Below are the code and all the weights of a small trained network. Each question names an input and a target symbol and asks about switching units off, where a switched-off unit gives its printed mean instead of its output.

import numpy as np


def w(rows, s, z=0):
    codes = np.array(rows[::2]) - 128.0
    scale = np.full(codes.shape[1], s)
    scale[-1] = z or s
    return codes * scale


def f(y):
    return y / 2 * (1 + np.tanh(0.7978845608 * (y + 0.044715 * y**3)))


def softmax(a):
    e = np.exp(a - a.max(-1, keepdims=True))
    return e / e.sum(-1, keepdims=True)


def log_softmax(a):
    a = a - a.max(-1, keepdims=True)
    return a - np.log(np.exp(a).sum(-1, keepdims=True))


def net(x, mask):
    ids = ['αβδζθμξπσφψω'.index(c) for c in x.split()]
    T = len(ids)
    res = E[ids] + P[:T]
    r = res
    for j in range(3):
        rows = slice(4 * j, 4 * j + 4)
        q, k, v = (r @ M[0][rows].T for M in (Q, K, V))
        z = softmax(np.where(np.tri(T) > 0, q @ k.T / 4**0.5, -1e9)) @ v
        o = O[0][rows]
        res = res + np.where(mask[j], z, o[:, -1]) @ o[:, :-1]
    y = f(res @ A[0][:, :-1].T + A[0][:, -1])
    res = res + np.where(mask[3:19], y, B[0][:, -1]) @ B[0][:, :-1]
    return log_softmax(res[-1] @ U[:, :-1].T + U[:, -1])


Q, K, V, O, A, B = {}, {}, {}, {}, {}, {}
E = w([
[72,78,112,54,97,141,84,135,70,145,28,185],'α',
[34,106,113,102,161,121,58,110,79,153,149,105],'β',
[177,71,204,153,28,249,133,59,92,155,124,81],'δ',
[81,101,167,193,101,213,136,96,191,86,133,172],'ζ',
[121,113,141,181,94,73,158,53,118,97,117,106],'θ',
[134,74,113,162,136,162,119,93,58,40,179,177],'μ',
[46,182,114,108,173,120,95,103,160,200,107,149],'ξ',
[126,128,112,38,131,129,185,169,99,123,57,136],'π',
[102,138,100,86,177,110,99,146,140,160,51,103],'σ',
[103,187,116,78,153,133,179,140,163,173,58,172],'φ',
[109,105,110,82,179,116,118,160,71,95,111,74],'ψ',
[226,88,137,199,82,154,50,132,169,204,128,221],'ω',
],0.013)
P = w([
[110,175,88,78,102,100,149,187,130,148,166,129],'0',
[90,173,159,101,140,120,166,160,86,193,119,161],'1',
[80,109,148,85,171,104,149,121,110,191,166,131],'2',
[73,103,106,140,159,126,137,134,89,210,103,147],'3',
[95,174,49,121,81,138,88,134,105,112,68,118],'4',
[105,183,199,66,112,92,91,94,130,92,120,170],'5',
[121,103,99,46,140,110,65,35,167,116,150,122],'6',
[90,53,151,136,197,118,126,58,121,197,120,157],'7',
[113,193,167,182,124,136,82,124,85,99,31,165],'8',
[112,114,254,104,189,88,85,53,136,112,122,178],'9',
[144,160,149,65,108,104,25,23,177,25,103,150],'10',
[106,96,59,209,132,160,53,52,113,121,44,149],'11',
[130,167,197,167,126,110,26,71,115,33,37,167],'12',
[120,115,232,204,200,122,94,100,100,119,53,184],'13',
],0.01)
Q[0] = w([
[132,147,92,113,111,141,110,123,143,104,117,115],'head 1',
[125,169,253,149,149,103,121,162,86,127,120,152],'head 1',
[155,128,177,41,116,97,104,100,183,95,177,134],'head 1',
[131,224,117,135,70,128,75,149,113,71,110,124],'head 1',
[111,111,104,127,145,128,132,110,112,149,93,141],'head 2',
[98,156,149,138,121,128,106,135,87,140,106,145],'head 2',
[93,138,140,77,119,118,73,89,103,146,108,144],'head 2',
[134,155,89,142,106,141,117,133,131,112,117,117],'head 2',
[79,134,130,75,136,125,103,128,127,153,73,118],'head 3',
[111,126,148,145,122,153,131,114,149,125,125,124],'head 3',
[84,134,133,93,172,157,89,160,109,117,112,155],'head 3',
[51,125,121,52,177,140,80,100,96,132,51,178],'head 3',
],0.024)
K[0] = w([
[134,129,157,167,165,123,158,142,92,145,125,144],'head 1',
[155,108,148,50,128,104,104,85,188,98,174,120],'head 1',
[118,8,76,120,184,130,191,76,157,197,136,129],'head 1',
[132,112,251,112,187,105,153,135,114,150,137,160],'head 1',
[143,144,129,178,91,147,106,117,130,94,93,146],'head 2',
[153,138,173,135,121,129,122,96,144,94,143,124],'head 2',
[144,90,149,198,122,141,130,63,147,112,135,139],'head 2',
[121,153,163,132,136,124,145,145,105,147,116,149],'head 2',
[154,124,152,185,115,126,100,54,144,116,103,125],'head 3',
[116,125,138,122,132,152,144,128,148,130,108,138],'head 3',
[157,95,143,223,104,139,121,104,123,91,146,141],'head 3',
[168,96,152,200,143,133,99,52,139,67,118,143],'head 3',
],0.021)
V[0] = w([
[69,165,134,171,144,101,78,68,170,249,150,104],'head 1',
[165,198,137,111,149,57,255,96,148,118,93,86],'head 1',
[164,158,170,142,86,207,187,105,175,178,100,251],'head 1',
[177,133,92,103,156,120,101,213,171,178,45,121],'head 1',
[124,92,151,58,142,138,117,148,117,124,48,93],'head 2',
[187,118,138,150,113,153,220,118,150,95,116,128],'head 2',
[158,139,152,122,147,138,89,120,78,146,136,56],'head 2',
[58,179,122,168,187,138,111,140,190,114,143,134],'head 2',
[188,121,115,140,122,49,90,150,127,160,125,173],'head 3',
[138,162,81,107,228,116,138,87,58,86,130,151],'head 3',
[163,126,123,110,191,240,89,161,127,108,160,176],'head 3',
[91,120,140,106,150,112,128,149,200,140,68,104],'head 3',
],0.0092)
O[0] = w([
[129,88,126,249,207,174,190,178,74,183,79,144,223],'head 1',
[201,112,115,109,217,174,130,40,153,68,121,190,153],'head 1',
[103,64,255,63,175,78,183,130,124,197,173,181,113],'head 1',
[175,185,239,164,161,105,93,160,102,4,80,130,76],'head 1',
[182,118,134,71,128,116,171,154,141,77,116,82,84],'head 2',
[78,76,111,137,151,96,138,151,174,145,37,136,134],'head 2',
[178,87,119,165,99,107,117,173,112,94,132,52,111],'head 2',
[47,213,159,122,126,218,114,115,112,152,160,120,73],'head 2',
[188,175,135,164,112,94,85,118,105,199,148,170,99],'head 3',
[103,196,84,83,177,89,148,172,67,95,148,132,202],'head 3',
[131,112,96,82,163,175,102,222,153,144,127,176,2],'head 3',
[130,163,172,42,134,145,137,109,127,194,98,57,135],'head 3',
],0.0081,0.0041)
A[0] = w([
[173,191,43,128,76,180,96,89,175,73,91,98,75],'neuron 1',
[171,147,175,132,78,242,127,54,15,122,188,92,90],'neuron 2',
[174,161,171,178,154,142,80,185,106,71,159,63,89],'neuron 3',
[65,160,99,153,199,44,112,132,239,132,97,150,102],'neuron 4',
[133,144,183,140,62,129,86,233,175,86,160,132,99],'neuron 5',
[188,130,109,90,192,221,67,173,129,125,86,117,121],'neuron 6',
[135,254,154,147,171,154,132,167,211,168,212,105,70],'neuron 7',
[152,127,168,173,215,140,150,128,91,144,79,144,107],'neuron 8',
[190,124,96,47,87,145,215,211,97,68,173,90,25],'neuron 9',
[94,135,66,172,77,137,135,174,124,184,129,73,104],'neuron 10',
[67,125,219,129,137,89,148,197,100,103,129,99,4],'neuron 11',
[104,69,124,90,111,114,183,162,102,206,184,160,90],'neuron 12',
[146,160,131,33,110,97,67,89,202,58,127,156,120],'neuron 13',
[164,147,172,163,63,188,146,104,131,176,100,30,117],'neuron 14',
[88,70,126,152,78,117,59,87,104,132,87,177,99],'neuron 15',
[72,97,113,192,138,91,97,108,144,85,171,157,103],'neuron 16',
],0.0077,0.014)
B[0] = w([
[107,112,139,14,206,105,94,184,115,203,113,79,165],'neuron 1',
[180,39,113,101,89,108,164,117,200,83,135,140,152],'neuron 2',
[84,146,107,157,101,113,87,123,186,115,138,107,147],'neuron 3',
[168,78,130,128,100,135,157,145,88,55,134,117,183],'neuron 4',
[83,137,113,113,139,106,136,76,94,153,104,108,128],'neuron 5',
[153,114,130,134,140,197,110,158,167,120,137,144,170],'neuron 6',
[177,47,2,169,140,148,177,93,115,146,78,119,137],'neuron 7',
[130,179,117,95,49,122,147,165,166,135,194,93,253],'neuron 8',
[172,157,184,175,161,139,155,42,200,63,122,203,133],'neuron 9',
[131,117,195,57,134,108,114,149,130,73,164,211,181],'neuron 10',
[180,140,61,147,146,125,61,73,160,174,128,187,141],'neuron 11',
[146,113,133,176,140,175,69,147,170,36,102,91,190],'neuron 12',
[125,94,133,176,83,174,134,157,36,177,160,116,229],'neuron 13',
[99,97,78,121,203,102,116,184,130,103,113,145,171],'neuron 14',
[165,176,127,118,146,115,178,152,164,115,166,88,219],'neuron 15',
[158,106,141,62,161,138,150,163,117,150,80,114,174],'neuron 16',
],0.009,0.0056)
U = w([
[161,93,178,127,71,202,80,105,14,122,115,131,91],'α',
[88,131,81,61,22,119,98,129,178,120,233,121,86],'β',
[153,16,150,115,98,116,142,162,169,132,80,93,96],'δ',
[5,105,200,120,154,242,97,119,172,156,95,122,104],'ζ',
[40,162,148,134,124,27,149,63,70,154,79,82,253],'θ',
[72,123,79,131,190,104,109,204,89,84,156,222,101],'μ',
[135,121,30,129,179,169,145,34,156,164,102,157,175],'ξ',
[162,176,217,3,201,120,186,126,169,109,144,155,75],'π',
[148,161,122,63,186,161,79,150,114,170,118,42,69],'σ',
[114,144,120,148,109,178,233,215,99,212,170,56,81],'φ',
[144,228,123,161,127,168,78,119,189,39,89,88,101],'ψ',
[188,144,147,163,120,112,6,146,186,232,137,194,144],'ω',
],0.0037,0.0064)

Each question gives the input, a string of symbols that net reads in full, and the target symbol t.
The units are the heads (4 rows each of Q, K, V and O) and the neurons (one row each of A and B). Each row of codes is followed by its name. A weight is (code - 128) times the scale printed after its matrix; where a second scale follows, it is the last column's (O, A, B and U).
mask holds one flag per unit, heads first, then neurons. A switched-off unit (its flag False) gives its mean, the last column of its rows in O or B, instead of its output. The means were averaged over made-up inputs and are rounded, as every weight is.
A unit's drop is (log p(t) with every unit on - log p(t) with that unit switched off) / (log p(t) with every unit on - log p(t) with every unit switched off).
The circuit of an input: a set's keep is (log p(t) with only the set's units on - log p(t) with every unit switched off) / (log p(t) with every unit on - log p(t) with every unit switched off). Starting from the 12 units with the biggest drops (on a tie, the unit counted first), units are removed one at a time, each time the one whose removal leaves the highest keep (on an exact tie, the one counted first), for as long as the keep stays at least 0.8.
circuit, biggest first: the units of the circuit, biggest drop first
most important unit: the unit with the biggest drop
k most important neurons: the k neurons with the biggest drops, biggest first
heads that matter: for each layer, one digit per head in row order, 1 if its drop is at least 0.15 and else 0, layers parted by /
input π ψ π α, target α: circuit, biggest first -> neuron 13; head 1; head 2
input β ξ α μ δ θ δ θ π ξ μ θ ω ω, target β: circuit, biggest first -> head 1
input θ π π ξ θ δ σ, target δ: circuit, biggest first -> head 2; head 3
input ξ σ π π β α π σ π μ π, target ψ: heads that matter -> 100
input ξ ξ ξ, target φ: 2 most important neurons -> neuron 8; neuron 7
input π π μ σ ω ζ, target β: heads that matter -> 100
input ψ ξ β ω, target σ: circuit, biggest first -> head 1; neuron 1
input α π β π β φ π π, target μ: circuit, biggest first -> head 1; neuron 10; neuron 14
input α α β θ α ξ θ φ α, target φ: circuit, biggest first -> head 1; neuron 8
input σ σ β ζ θ ζ θ ζ ξ π ξ, target ζ: heads that matter -> 111
input π μ α θ α θ μ μ ω ψ θ α, target ω: heads that matter -> 100
input μ ξ ξ φ, target μ: heads that matter -> 001
input θ π θ δ θ ξ π, target δ: circuit, biggest first -> head 1; head 2; neuron 12
input μ δ π α ξ ξ ξ θ π μ σ μ α, target μ: circuit, biggest first -> head 3
input α φ φ θ π β μ σ ξ, target μ: heads that matter -> 101
input α ψ θ ξ θ μ σ π π ζ ξ ξ ξ ψ, target ζ: heads that matter -> 011
input φ θ π ζ ζ π, target ζ: heads that matter -> 011
input α φ φ β θ ξ μ ψ ω ψ ζ π ξ, target ζ: circuit, biggest first -> head 3; head 2
input σ α π θ σ, target θ: heads that matter -> 101
input μ θ θ φ φ ζ π, target π: heads that matter -> 100
input ω β ξ μ θ θ θ ψ β ω α α, target ω: most important unit -> head 3
input ξ ξ α ζ ξ ω θ σ π π θ σ, target α: 2 most important neurons -> neuron 13; neuron 4
input ψ θ θ μ, target σ: 2 most important neurons -> neuron 1; neuron 16
input ψ α α θ β φ μ π, target μ: heads that matter -> 101
input θ π π, target ξ: circuit, biggest first -> head 1; neuron 8
input θ π ω ω θ ζ π π ξ μ μ σ ξ, target μ: 3 most important neurons -> neuron 10; neuron 8; neuron 4
input ξ θ ψ ζ δ, target ξ: most important unit -> head 1
input θ β δ α ψ π β ψ θ σ, target μ: circuit, biggest first -> head 1; neuron 10; neuron 14
input π β σ, target α: circuit, biggest first -> neuron 13; head 1
